Below is a small trained network, with its code and all its weights. Each question gives an input and a class and asks what happens when units are switched off, that is, made to give their printed mean instead of their output.

import numpy as np


def w(rows, s, z=0):
    codes = np.array(rows[::2]) - 128.0
    scale = np.full(codes.shape[1], s)
    scale[-1] = z or s
    return codes * scale


def norm(h):
    return h / np.sqrt((h * h).mean(-1, keepdims=True) + 1e-5)


def f(y):
    return np.maximum(y, 0)


def log_softmax(a):
    a = a - a.max(-1, keepdims=True)
    return a - np.log(np.exp(a).sum(-1, keepdims=True))


def net(x, mask):
    res = np.array(x, float).reshape(1, 2) / 4 @ E
    u = 0
    for l in range(4):
        y = f(norm(res) @ A[l][:, :-1].T + A[l][:, -1])
        res = res + np.where(mask[u : u + 7], y, B[l][:, -1]) @ B[l][:, :-1]
        u += 7
    return log_softmax(norm(res)[-1] @ U[:, :-1].T + U[:, -1])


A, B = {}, {}
E = w([
[192,229,116],'x0',
[1,87,66],'x1',
],0.0092)
A[0] = w([
[213,129,133,57],'L0N0',
[75,148,80,237],'L0N1',
[61,254,190,141],'L0N2',
[133,36,68,84],'L0N3',
[16,66,161,166],'L0N4',
[49,154,27,2],'L0N5',
[241,119,172,75],'L0N6',
],0.0071,0.0023)
B[0] = w([
[45,161,178,196],'L0N0',
[163,114,2,226],'L0N1',
[40,122,27,203],'L0N2',
[152,97,170,180],'L0N3',
[237,172,113,255],'L0N4',
[59,208,165,209],'L0N5',
[69,139,129,240],'L0N6',
],0.0065,0.0042)
A[1] = w([
[176,151,84,128],'L1N0',
[76,73,103,253],'L1N1',
[57,72,83,127],'L1N2',
[210,113,70,100],'L1N3',
[199,38,245,110],'L1N4',
[106,2,89,139],'L1N5',
[196,169,73,138],'L1N6',
],0.01,0.0029)
B[1] = w([
[74,138,140,200],'L1N0',
[215,91,177,239],'L1N1',
[192,254,66,228],'L1N2',
[195,64,152,175],'L1N3',
[52,92,136,254],'L1N4',
[170,120,108,231],'L1N5',
[142,151,64,239],'L1N6',
],0.0087,0.0045)
A[2] = w([
[1,145,68,107],'L2N0',
[137,130,230,36],'L2N1',
[157,125,226,5],'L2N2',
[92,103,216,15],'L2N3',
[50,170,74,84],'L2N4',
[175,209,90,152],'L2N5',
[191,100,171,120],'L2N6',
],0.0081,0.0016)
B[2] = w([
[147,134,69,179],'L2N0',
[168,74,44,163],'L2N1',
[136,116,67,158],'L2N2',
[2,133,125,163],'L2N3',
[110,177,187,184],'L2N4',
[13,85,212,254],'L2N5',
[21,81,115,160],'L2N6',
],0.007,0.006)
A[3] = w([
[140,26,195,181],'L3N0',
[201,56,141,3],'L3N1',
[143,196,160,164],'L3N2',
[159,156,2,176],'L3N3',
[202,71,159,209],'L3N4',
[152,82,69,203],'L3N5',
[66,69,128,63],'L3N6',
],0.01,0.0024)
B[3] = w([
[45,143,117,194],'L3N0',
[103,130,195,162],'L3N1',
[100,254,154,198],'L3N2',
[179,11,110,255],'L3N3',
[91,205,70,175],'L3N4',
[181,177,172,190],'L3N5',
[126,44,176,176],'L3N6',
],0.0088,0.006)
U = w([
[28,36,207,195],'0',
[115,247,211,222],'1',
[245,61,87,192],'2',
[108,184,28,169],'3',
[191,121,247,2],'4',
[165,125,203,17],'5',
[181,130,200,3],'6',
[171,134,210,25],'7',
],0.015,0.0083)

Each question gives the input, the list of numbers given to net, and the class t.
The units are the neurons (one row each of A and B). Each row of codes is followed by its name. A weight is (code - 128) times the scale printed after its matrix; where a second scale follows, it is the last column's (A, B and U).
mask holds one flag per neuron, layer by layer. A switched-off neuron (its flag False) gives its mean, the last column of its row in B, instead of its output. The means were averaged over made-up inputs and are rounded, as every weight is.
A unit's drop is (log p(t) with every unit on - log p(t) with that unit switched off) / (log p(t) with every unit on - log p(t) with every unit switched off).
k most important neurons: the k neurons with the biggest drops, biggest first
top k neurons in layer l: the k neurons of layer l with the biggest drops, biggest first
drop when u is switched off: that unit's drop, to one decimal
input [-1,-8], class 0: 2 most important neurons : L1N2, L1N4
input [-1,8], class 2: most important neuron : L3N3
input [0,-7], class 0: 2 most important neurons : L1N2, L1N4
input [0,4], class 2: 2 most important neurons : L0N1, L0N0
input [0,-8], class 0: top 3 neurons in layer 1 : L1N2, L1N4, L1N1
input [0,-1], class 0: 2 most important neurons : L1N2, L0N2
input [0,7], class 2: 2 most important neurons : L0N1, L3N3
input [0,3], class 2: 2 most important neurons : L0N1, L0N0
input [-8,1], class 2: top 2 neurons in layer 1 : L1N5, L1N2
input [-7,1], class 2: top 2 neurons in layer 1 : L1N5, L1N2
input [-2,-6], class 0: drop when L3N2 is switched off : 0.0
input [-7,5], class 2: drop when L1N2 is switched off : 0.2
input [-8,4], class 2: drop when L1N2 is switched off : 0.3
input [-7,4], class 2: most important neuron : L1N2
